Here is a tiny trained network, its code and every weight. The questions are about switching its units off for an input and a class, where a switched-off unit gives its printed mean instead of its output.

import numpy as np


def w(rows, s, z=0):
    codes = np.array(rows[::2]) - 128.0
    scale = np.full(codes.shape[1], s)
    scale[-1] = z or s
    return codes * scale


def norm(h):
    return h / np.sqrt((h * h).mean(-1, keepdims=True) + 1e-5)


def f(y):
    return y / 2 * (1 + np.tanh(0.7978845608 * (y + 0.044715 * y**3)))


def log_softmax(a):
    a = a - a.max(-1, keepdims=True)
    return a - np.log(np.exp(a).sum(-1, keepdims=True))


def net(x, mask):
    res = np.array(x, float).reshape(1, 4) / 4 @ E
    u = 0
    for l in range(2):
        y = f(norm(res) @ A[l][:, :-1].T + A[l][:, -1])
        res = res + np.where(mask[u : u + 3], y, B[l][:, -1]) @ B[l][:, :-1]
        u += 3
    return log_softmax(norm(res)[-1] @ U[:, :-1].T + U[:, -1])


A, B = {}, {}
E = w([
[76,48,232],'x0',
[169,253,209],'x1',
[209,66,140],'x2',
[127,128,125],'x3',
],0.0049)
A[0] = w([
[224,61,149,39],'L0N0',
[97,51,248,1],'L0N1',
[219,131,183,64],'L0N2',
],0.011,0.0044)
B[0] = w([
[21,11,19,174],'L0N0',
[240,229,32,251],'L0N1',
[28,2,214,182],'L0N2',
],0.009,0.0033)
A[1] = w([
[103,108,9,90],'L1N0',
[67,189,117,71],'L1N1',
[168,108,136,1],'L1N2',
],0.013,0.0045)
B[1] = w([
[181,124,211,254],'L1N0',
[67,2,48,158],'L1N1',
[238,16,57,107],'L1N2',
],0.0095,0.0063)
U = w([
[145,164,172,253],'0',
[253,221,82,48],'1',
[78,66,63,81],'2',
],0.015,0.0047)

Each question gives the input, the list of numbers given to net, and the class t.
The units are the neurons (one row each of A and B). Each row of codes is followed by its name. A weight is (code - 128) times the scale printed after its matrix; where a second scale follows, it is the last column's (A, B and U).
mask holds one flag per neuron, layer by layer. A switched-off neuron (its flag False) gives its mean, the last column of its row in B, instead of its output. The means were averaged over made-up inputs and are rounded, as every weight is.
A unit's drop is (log p(t) with every unit on - log p(t) with that unit switched off) / (log p(t) with every unit on - log p(t) with every unit switched off).
The circuit of an input: a set's keep is (log p(t) with only the set's units on - log p(t) with every unit switched off) / (log p(t) with every unit on - log p(t) with every unit switched off). Starting from all 6 units, units are removed one at a time, each time the one whose removal leaves the highest keep (on an exact tie, the one counted first), for as long as the keep stays at least 0.8.
circuit, biggest first: the units of the circuit, biggest drop first
k most important neurons: the k neurons with the biggest drops, biggest first
top k neurons in layer l: the k neurons of layer l with the biggest drops, biggest first
drop of u: that unit's drop, to one decimal
input [4,-8,-4,-8], class 0: top 2 neurons in layer 0 -> L0N2, L0N0
input [8,7,-5,-4], class 1: circuit, biggest first -> L0N1, L0N2
input [1,2,5,0], class 2: circuit, biggest first -> L0N0
input [-3,2,4,5], class 2: circuit, biggest first -> L0N2, L1N0
input [-4,-5,-5,0], class 0: 2 most important neurons -> L1N0, L0N1
input [-2,-8,-8,3], class 0: 2 most important neurons -> L1N0, L0N0
input [6,5,8,1], class 2: 2 most important neurons -> L0N2, L0N0
input [-2,5,4,-1], class 0: 2 most important neurons -> L1N1, L0N2
input [-3,-4,-2,-6], class 0: 2 most important neurons -> L1N0, L0N1
input [-6,3,-8,-1], class 2: 2 most important neurons -> L1N1, L0N1
input [-2,3,-7,2], class 2: 2 most important neurons -> L1N1, L0N1
input [6,2,-6,5], class 1: 3 most important neurons -> L0N1, L0N2, L0N0
input [8,-4,-6,-2], class 1: 2 most important neurons -> L0N1, L0N2
input [-4,-8,4,-6], class 0: 4 most important neurons -> L1N0, L0N1, L1N1, L0N2
input [1,-1,3,-4], class 2: top 2 neurons in layer 0 -> L0N0, L0N2
input [0,2,-6,5], class 2: top neuron in layer 1 -> L1N1
input [-3,-8,1,0], class 0: 2 most important neurons -> L1N0, L0N1
input [-1,-5,-5,1], class 0: 2 most important neurons -> L1N0, L0N2
input [2,-7,-5,4], class 0: top 2 neurons in layer 0 -> L0N2, L0N0
input [-1,-5,0,-3], class 0: top neuron in layer 0 -> L0N1
input [-1,1,3,6], class 2: drop of L0N0 -> 0.1
input [8,-4,1,7], class 1: drop of L0N1 -> 1.0
input [1,-6,4,4], class 0: drop of L0N0 -> -0.3
